Below are the code and all the weights of a small trained network. Each question names an input and a class and asks about switching units off, where a switched-off unit gives its printed mean instead of its output.

import numpy as np


def w(rows, s, z=0):
    codes = np.array(rows[::2]) - 128.0
    scale = np.full(codes.shape[1], s)
    scale[-1] = z or s
    return codes * scale


def norm(h):
    return h / np.sqrt((h * h).mean(-1, keepdims=True) + 1e-5)


def f(y):
    return np.maximum(y, 0)


def log_softmax(a):
    a = a - a.max(-1, keepdims=True)
    return a - np.log(np.exp(a).sum(-1, keepdims=True))


def net(x, mask):
    res = np.array(x, float).reshape(1, 2) / 4 @ E
    u = 0
    for l in range(4):
        y = f(norm(res) @ A[l][:, :-1].T + A[l][:, -1])
        res = res + np.where(mask[u : u + 7], y, B[l][:, -1]) @ B[l][:, :-1]
        u += 7
    return log_softmax(norm(res)[-1] @ U[:, :-1].T + U[:, -1])


A, B = {}, {}
E = w([
[20,188,145,175,27,145,112,162],'x0',
[54,57,112,196,152,102,253,224],'x1',
],0.0044)
A[0] = w([
[89,202,144,98,113,220,198,108,77],'0.n0',
[112,183,181,154,112,126,65,41,159],'0.n1',
[227,184,140,91,240,118,105,66,93],'0.n2',
[132,115,114,110,179,13,174,241,151],'0.n3',
[158,145,22,198,167,247,112,147,4],'0.n4',
[99,121,150,187,204,101,41,149,112],'0.n5',
[117,193,139,180,3,198,148,95,39],'0.n6',
],0.0025,0.0029)
B[0] = w([
[131,216,137,99,179,116,97,184,145],'0.n0',
[153,194,61,152,87,70,210,145,231],'0.n1',
[27,150,127,253,105,118,106,140,250],'0.n2',
[192,184,146,160,75,253,142,168,231],'0.n3',
[138,94,123,145,179,133,135,95,128],'0.n4',
[176,206,152,145,118,96,121,105,128],'0.n5',
[66,164,114,212,206,75,68,152,181],'0.n6',
],0.0033,0.0027)
A[1] = w([
[136,121,139,57,168,131,111,123,89],'1.n0',
[130,99,181,87,96,131,96,77,4],'1.n1',
[202,69,140,59,155,118,130,134,42],'1.n2',
[96,100,145,128,125,84,153,172,146],'1.n3',
[132,168,89,179,145,61,127,102,126],'1.n4',
[162,124,70,98,140,112,114,107,90],'1.n5',
[134,140,186,143,117,254,105,145,23],'1.n6',
],0.0054,0.0011)
B[1] = w([
[43,63,201,116,63,123,223,238,172],'1.n0',
[175,126,98,118,135,228,189,146,170],'1.n1',
[71,170,82,196,138,23,20,134,243],'1.n2',
[205,156,102,79,89,183,141,76,227],'1.n3',
[124,127,60,147,172,188,185,190,254],'1.n4',
[77,113,250,182,91,123,159,211,212],'1.n5',
[93,233,3,116,178,97,118,133,173],'1.n6',
],0.0037,0.0023)
A[2] = w([
[166,15,182,102,254,65,117,35,41],'2.n0',
[146,172,113,14,95,116,56,38,106],'2.n1',
[117,135,85,180,149,150,185,118,170],'2.n2',
[12,119,215,120,69,83,38,117,4],'2.n3',
[74,188,97,75,106,122,29,140,172],'2.n4',
[73,186,100,118,24,75,133,117,84],'2.n5',
[91,185,10,123,187,194,159,189,190],'2.n6',
],0.0036,0.0011)
B[2] = w([
[93,163,48,134,120,37,69,239,178],'2.n0',
[146,56,166,98,97,201,238,109,181],'2.n1',
[90,90,180,44,170,151,60,73,202],'2.n2',
[68,167,134,176,80,38,91,218,154],'2.n3',
[132,62,166,148,107,148,246,113,200],'2.n4',
[133,65,109,90,255,75,35,169,197],'2.n5',
[157,184,125,121,184,144,95,53,253],'2.n6',
],0.0045,0.0046)
A[3] = w([
[61,176,122,166,61,74,106,138,52],'3.n0',
[210,76,61,113,149,44,124,167,138],'3.n1',
[139,58,146,156,158,165,229,154,106],'3.n2',
[78,158,156,157,55,149,95,159,85],'3.n3',
[209,145,139,84,13,154,91,97,98],'3.n4',
[116,79,131,131,118,182,253,118,6],'3.n5',
[90,134,96,171,155,115,144,158,165],'3.n6',
],0.0058,0.0019)
B[3] = w([
[79,109,52,168,130,71,63,200,219],'3.n0',
[21,217,83,171,54,72,39,202,242],'3.n1',
[121,129,210,116,71,188,139,56,226],'3.n2',
[203,137,99,114,148,68,101,145,200],'3.n3',
[100,70,229,162,124,203,255,112,215],'3.n4',
[187,94,251,114,65,224,230,83,215],'3.n5',
[202,130,172,126,45,118,144,72,253],'3.n6',
],0.005,0.0037)
U = w([
[60,173,91,209,52,6,33,239,198],'0',
[130,96,248,155,44,251,255,90,208],'1',
[146,206,101,103,248,194,59,41,207],'2',
[186,61,100,77,141,81,148,138,1],'3',
[131,60,100,108,154,104,152,132,15],'4',
[137,60,97,71,141,101,148,137,22],'5',
],0.0091,0.0043)

Each question gives the input, the list of numbers given to net, and the class t.
The units are the neurons (one row each of A and B). Each row of codes is followed by its name. A weight is (code - 128) times the scale printed after its matrix; where a second scale follows, it is the last column's (A, B and U).
mask holds one flag per neuron, layer by layer. A switched-off neuron (its flag False) gives its mean, the last column of its row in B, instead of its output. The means were averaged over made-up inputs and are rounded, as every weight is.
A unit's drop is (log p(t) with every unit on - log p(t) with that unit switched off) / (log p(t) with every unit on - log p(t) with every unit switched off).
The circuit of an input: a set's keep is (log p(t) with only the set's units on - log p(t) with every unit switched off) / (log p(t) with every unit on - log p(t) with every unit switched off). Starting from the 12 units with the biggest drops (on a tie, the unit counted first), units are removed one at a time, each time the one whose removal leaves the highest keep (on an exact tie, the one counted first), for as long as the keep stays at least 0.8.
units of the circuit, in order: the units of the circuit, biggest drop first
k most important neurons: the k neurons with the biggest drops, biggest first
top k neurons in layer l: the k neurons of layer l with the biggest drops, biggest first
drop of u: that unit's drop, to one decimal
input [3,-2], class 2: most important neuron -> 1.n4
input [-5,5], class 0: 3 most important neurons -> 3.n1, 1.n2, 0.n2
input [-3,3], class 2: 2 most important neurons -> 0.n3, 2.n4
input [5,-7], class 1: 2 most important neurons -> 2.n1, 3.n4
input [-6,6], class 0: 3 most important neurons -> 3.n1, 2.n0, 1.n2
input [3,-3], class 2: top 3 neurons in layer 1 -> 1.n4, 1.n2, 1.n5
input [0,3], class 2: top 2 neurons in layer 2 -> 2.n6, 2.n4
input [3,3], class 2: 2 most important neurons -> 1.n3, 0.n2
input [-1,3], class 2: top 4 neurons in layer 2 -> 2.n6, 2.n4, 2.n1, 2.n2
input [6,7], class 1: top 2 neurons in layer 3 -> 3.n1, 3.n5
input [-7,6], class 0: 2 most important neurons -> 3.n1, 2.n0
input [-5,-6], class 1: 2 most important neurons -> 2.n1, 2.n5
input [2,3], class 2: 2 most important neurons -> 2.n4, 1.n6
input [6,-8], class 1: units of the circuit, in order -> 3.n4
input [-6,2], class 0: drop of 1.n1 -> 0.0
input [-8,5], class 0: drop of 3.n1 -> 0.1
input [-4,3], class 0: drop of 3.n1 -> 0.1
